Here is a tiny trained network, its code and every weight. The questions are about switching its units off for an input and a target symbol, where a switched-off unit gives its printed mean instead of its output.

import numpy as np


def w(rows, s, z=0):
    codes = np.array(rows[::2]) - 128.0
    scale = np.full(codes.shape[1], s)
    scale[-1] = z or s
    return codes * scale


def f(y):
    return np.maximum(y, 0)


def softmax(a):
    e = np.exp(a - a.max(-1, keepdims=True))
    return e / e.sum(-1, keepdims=True)


def log_softmax(a):
    a = a - a.max(-1, keepdims=True)
    return a - np.log(np.exp(a).sum(-1, keepdims=True))


def net(x, mask):
    ids = ['ΔΛΞΠΦΨαβγζηθμστω'.index(c) for c in x.split()]
    T = len(ids)
    res = E[ids] + P[:T]
    u = 0
    for l in range(2):
        r = res
        for j in range(3):
            rows = slice(4 * j, 4 * j + 4)
            q, k, v = (r @ M[l][rows].T for M in (Q, K, V))
            z = softmax(np.where(np.tri(T) > 0, q @ k.T / 4**0.5, -1e9)) @ v
            o = O[l][rows]
            res = res + np.where(mask[u + j], z, o[:, -1]) @ o[:, :-1]
        u += 3
        y = f(res @ A[l][:, :-1].T + A[l][:, -1])
        res = res + np.where(mask[u : u + 8], y, B[l][:, -1]) @ B[l][:, :-1]
        u += 8
    return log_softmax(res[-1] @ U[:, :-1].T + U[:, -1])


Q, K, V, O, A, B = {}, {}, {}, {}, {}, {}
E = w([
[208,213,135,55,150],'Δ',
[165,203,71,85,170],'Λ',
[100,180,39,102,119],'Ξ',
[174,75,138,82,10],'Π',
[127,63,101,152,54],'Φ',
[170,77,78,90,65],'Ψ',
[129,186,101,79,114],'α',
[114,164,153,124,210],'β',
[71,75,184,144,32],'γ',
[121,36,136,159,179],'ζ',
[148,200,161,37,47],'η',
[117,91,226,88,126],'θ',
[188,163,178,107,248],'μ',
[72,154,67,149,216],'σ',
[193,160,201,72,182],'τ',
[125,191,188,86,158],'ω',
],0.014)
P = w([
[124,153,174,246,93],'0',
[158,180,121,139,83],'1',
[145,118,140,139,121],'2',
[137,109,134,119,129],'3',
[126,106,133,101,135],'4',
[119,98,127,85,142],'5',
[104,95,124,67,148],'6',
[97,96,119,49,155],'7',
[95,83,110,31,162],'8',
[61,85,108,18,172],'9',
[153,131,118,56,120],'10',
],0.012)
Q[0] = w([
[154,169,133,183,76],'L0H1',
[124,184,149,96,187],'L0H1',
[175,147,89,119,201],'L0H1',
[74,131,82,228,159],'L0H1',
[243,121,104,154,152],'L0H2',
[149,120,79,146,127],'L0H2',
[136,186,114,223,152],'L0H2',
[137,163,173,148,140],'L0H2',
[123,94,115,161,2],'L0H3',
[101,154,152,43,168],'L0H3',
[157,89,95,145,140],'L0H3',
[139,212,117,104,147],'L0H3',
],0.0086)
K[0] = w([
[180,99,145,107,122],'L0H1',
[175,159,109,172,99],'L0H1',
[95,200,159,231,126],'L0H1',
[116,113,112,134,111],'L0H1',
[130,149,174,171,123],'L0H2',
[128,80,88,214,123],'L0H2',
[177,187,115,165,127],'L0H2',
[189,114,122,121,138],'L0H2',
[199,6,178,134,49],'L0H3',
[118,122,85,120,210],'L0H3',
[146,144,154,97,85],'L0H3',
[131,172,152,176,141],'L0H3',
],0.011)
V[0] = w([
[130,158,113,130,146],'L0H1',
[135,125,123,206,84],'L0H1',
[42,133,165,52,111],'L0H1',
[157,159,126,200,70],'L0H1',
[47,75,145,36,172],'L0H2',
[3,113,99,148,176],'L0H2',
[137,121,195,41,79],'L0H2',
[197,137,140,91,152],'L0H2',
[184,60,166,180,95],'L0H3',
[182,118,45,127,179],'L0H3',
[160,128,140,113,163],'L0H3',
[60,211,134,132,162],'L0H3',
],0.0058)
O[0] = w([
[74,127,142,111,149,135],'L0H1',
[161,192,111,92,104,161],'L0H1',
[158,3,116,117,111,150],'L0H1',
[128,174,93,145,111,205],'L0H1',
[66,73,193,83,130,174],'L0H2',
[112,47,131,108,159,93],'L0H2',
[78,143,131,28,101,252],'L0H2',
[172,144,198,152,146,134],'L0H2',
[140,66,111,162,144,72],'L0H3',
[116,224,157,121,162,75],'L0H3',
[95,180,127,120,149,145],'L0H3',
[156,206,110,105,81,198],'L0H3',
],0.0046,0.0021)
A[0] = w([
[130,151,158,103,58,138],'L0N1',
[153,76,86,144,47,19],'L0N2',
[125,135,228,137,92,104],'L0N3',
[114,83,179,119,61,141],'L0N4',
[100,136,162,118,55,3],'L0N5',
[90,165,172,190,88,116],'L0N6',
[155,2,128,160,171,192],'L0N7',
[169,150,172,86,150,129],'L0N8',
],0.0085,0.0036)
B[0] = w([
[147,53,84,147,72,211],'L0N1',
[205,158,44,90,238,188],'L0N2',
[210,55,108,154,134,193],'L0N3',
[155,110,71,174,247,252],'L0N4',
[190,135,66,82,204,171],'L0N5',
[182,157,159,150,91,163],'L0N6',
[71,2,165,150,112,233],'L0N7',
[142,120,208,58,182,237],'L0N8',
],0.0059,0.0046)
Q[1] = w([
[159,102,160,132,150],'L1H1',
[187,213,100,124,145],'L1H1',
[192,158,163,112,74],'L1H1',
[70,116,143,127,138],'L1H1',
[101,152,138,188,99],'L1H2',
[83,201,223,125,165],'L1H2',
[202,238,98,35,154],'L1H2',
[48,1,212,231,71],'L1H2',
[167,232,77,50,229],'L1H3',
[162,145,101,75,107],'L1H3',
[176,82,115,119,136],'L1H3',
[46,59,162,196,145],'L1H3',
],0.012)
K[1] = w([
[77,120,91,144,114],'L1H1',
[171,147,130,157,121],'L1H1',
[127,119,141,182,112],'L1H1',
[121,130,178,93,148],'L1H1',
[143,103,76,111,78],'L1H2',
[205,157,87,164,132],'L1H2',
[184,136,157,253,102],'L1H2',
[85,123,87,36,172],'L1H2',
[160,143,155,236,120],'L1H3',
[165,157,185,178,155],'L1H3',
[48,98,175,114,159],'L1H3',
[88,143,113,42,188],'L1H3',
],0.014)
V[1] = w([
[108,106,160,102,140],'L1H1',
[128,82,124,100,104],'L1H1',
[152,156,116,177,99],'L1H1',
[97,111,129,169,142],'L1H1',
[186,110,162,63,67],'L1H2',
[143,174,201,134,100],'L1H2',
[83,132,118,124,20],'L1H2',
[174,90,249,117,83],'L1H2',
[186,53,97,114,150],'L1H3',
[194,192,93,99,186],'L1H3',
[178,187,58,62,92],'L1H3',
[184,173,176,113,178],'L1H3',
],0.013)
O[1] = w([
[161,129,106,160,121,114],'L1H1',
[126,167,117,170,114,151],'L1H1',
[87,109,136,95,154,130],'L1H1',
[107,150,83,109,156,117],'L1H1',
[162,155,191,188,21,133],'L1H2',
[196,79,180,172,129,199],'L1H2',
[33,43,175,155,20,3],'L1H2',
[254,109,173,123,32,204],'L1H2',
[146,244,60,63,47,211],'L1H3',
[123,216,158,183,186,247],'L1H3',
[63,187,180,230,101,126],'L1H3',
[194,164,145,174,177,253],'L1H3',
],0.0099,0.0057)
A[1] = w([
[204,95,62,159,123,82],'L1N1',
[44,85,96,134,193,64],'L1N2',
[35,150,152,143,85,129],'L1N3',
[77,3,85,74,135,140],'L1N4',
[1,147,101,76,141,60],'L1N5',
[94,124,194,166,112,137],'L1N6',
[116,172,224,51,170,215],'L1N7',
[136,102,129,186,151,253],'L1N8',
],0.0082,0.0072)
B[1] = w([
[91,167,152,75,114,219],'L1N1',
[144,165,197,104,121,188],'L1N2',
[112,84,199,77,91,167],'L1N3',
[97,191,167,148,139,205],'L1N4',
[194,101,143,154,126,222],'L1N5',
[139,104,2,131,111,190],'L1N6',
[88,118,73,175,70,251],'L1N7',
[113,72,119,141,151,228],'L1N8',
],0.0092,0.017)
U = w([
[175,154,71,189,102,81],'Δ',
[78,192,61,163,166,88],'Λ',
[113,139,228,85,117,225],'Ξ',
[125,253,168,123,102,56],'Π',
[129,180,145,103,122,169],'Φ',
[115,184,142,124,99,201],'Ψ',
[123,18,59,121,95,199],'α',
[180,7,53,70,216,200],'β',
[132,176,14,113,122,171],'γ',
[144,133,166,30,154,92],'ζ',
[146,149,142,140,54,112],'η',
[211,91,151,63,92,87],'θ',
[201,220,132,107,181,3],'μ',
[117,222,172,79,190,47],'σ',
[200,187,211,106,100,81],'τ',
[204,59,139,104,99,177],'ω',
],0.0044,0.0043)

Each question gives the input, a string of symbols that net reads in full, and the target symbol t.
The units are the heads (4 rows each of Q, K, V and O) and the neurons (one row each of A and B). Each row of codes is followed by its name. A weight is (code - 128) times the scale printed after its matrix; where a second scale follows, it is the last column's (O, A, B and U).
mask holds one flag per unit, layer by layer, with each layer's heads first. A switched-off unit (its flag False) gives its mean, the last column of its rows in O or B, instead of its output. The means were averaged over made-up inputs and are rounded, as every weight is.
A unit's drop is (log p(t) with every unit on - log p(t) with that unit switched off) / (log p(t) with every unit on - log p(t) with every unit switched off).
The circuit of an input: a set's keep is (log p(t) with only the set's units on - log p(t) with every unit switched off) / (log p(t) with every unit on - log p(t) with every unit switched off). Starting from the 12 units with the biggest drops (on a tie, the unit counted first), units are removed one at a time, each time the one whose removal leaves the highest keep (on an exact tie, the one counted first), for as long as the keep stays at least 0.8.
circuit, biggest first: the units of the circuit, biggest drop first
k most important neurons: the k neurons with the biggest drops, biggest first
k most important neurons of layer l: the k neurons of layer l with the biggest drops, biggest first
which heads matter: for each layer, one digit per head in row order, 1 if its drop is at least 0.15 and else 0, layers parted by /
input Δ γ Ξ, target Δ: 2 most important neurons -> [L1N6, L0N7]
input β ζ γ μ γ β Ξ α η Λ, target β: which heads matter -> 000 / 011
input β Ξ Ξ γ γ γ θ α γ, target α: which heads matter -> 001 / 111
input τ μ Ξ γ ζ β, target τ: which heads matter -> 000 / 010
input α ω τ Φ β, target α: which heads matter -> 000 / 011
input β Π α β Φ β σ ζ, target σ: circuit, biggest first -> [L1H2, L1N2]
input ζ γ γ β Δ γ α α β θ, target θ: 2 most important neurons -> [L0N2, L0N7]
input σ Ξ Δ α γ Π ω Λ Ξ τ, target σ: circuit, biggest first -> [L1H2, L1N2]
input μ γ γ γ β α γ ω Λ γ μ, target μ: circuit, biggest first -> [L1H2]
input β Ξ θ τ θ, target τ: 3 most important neurons of layer 1 -> [L1N1, L1N6, L1N8]
input γ μ Δ γ ζ Ξ γ Ξ β μ γ, target μ: circuit, biggest first -> [L1H2, L1H3, L0N8]
input τ γ Ξ, target τ: circuit, biggest first -> [L1H2, L1N6, L1N7]
input Ξ α γ γ β Ξ ω μ γ Ψ τ, target Ξ: 2 most important neurons of layer 1 -> [L1N2, L1N3]
input β Ψ γ μ, target β: circuit, biggest first -> [L1H3]
input γ Φ γ Π Ψ α ζ γ ω, target γ: which heads matter -> 001 / 011
input γ Δ Ξ γ γ μ γ ω Π γ α, target γ: which heads matter -> 001 / 011
input σ ω μ γ, target μ: circuit, biggest first -> [L0N8, L1H2, L1H3, L0N3]
input β β Λ μ Φ η μ Π, target μ: which heads matter -> 000 / 011
input β γ μ α γ γ Δ μ Ξ Π, target μ: which heads matter -> 000 / 111
input β Λ β Ψ η, target β: circuit, biggest first -> [L1H3, L1H2]
input γ γ τ μ γ γ γ β, target γ: most important neuron -> [L0N2]
input γ σ Π Δ γ Ξ γ α, target γ: 3 most important neurons -> [L0N4, L0N2, L0N5]
input α β Π, target β: which heads matter -> 000 / 010
input γ θ γ β γ γ ζ, target γ: which heads matter -> 000 / 111
input τ θ Ψ γ γ, target γ: 4 most important neurons of layer 0 -> [L0N4, L0N2, L0N5, L0N3]
input γ α β β γ τ γ β γ, target β: 2 most important neurons -> [L0N8, L0N3]
input τ Ψ β Ξ Δ, target τ: most important neuron of layer 1 -> [L1N6]
input γ β η Λ β γ Δ, target γ: 3 most important neurons of layer 0 -> [L0N2, L0N4, L0N5]
input γ Δ Φ γ β Λ α γ Δ Ξ γ, target Ξ: 2 most important neurons of layer 0 -> [L0N7, L0N8]
input γ γ Δ Λ Ξ Λ ζ θ Ξ ζ, target Ξ: 2 most important neurons -> [L0N7, L0N3]
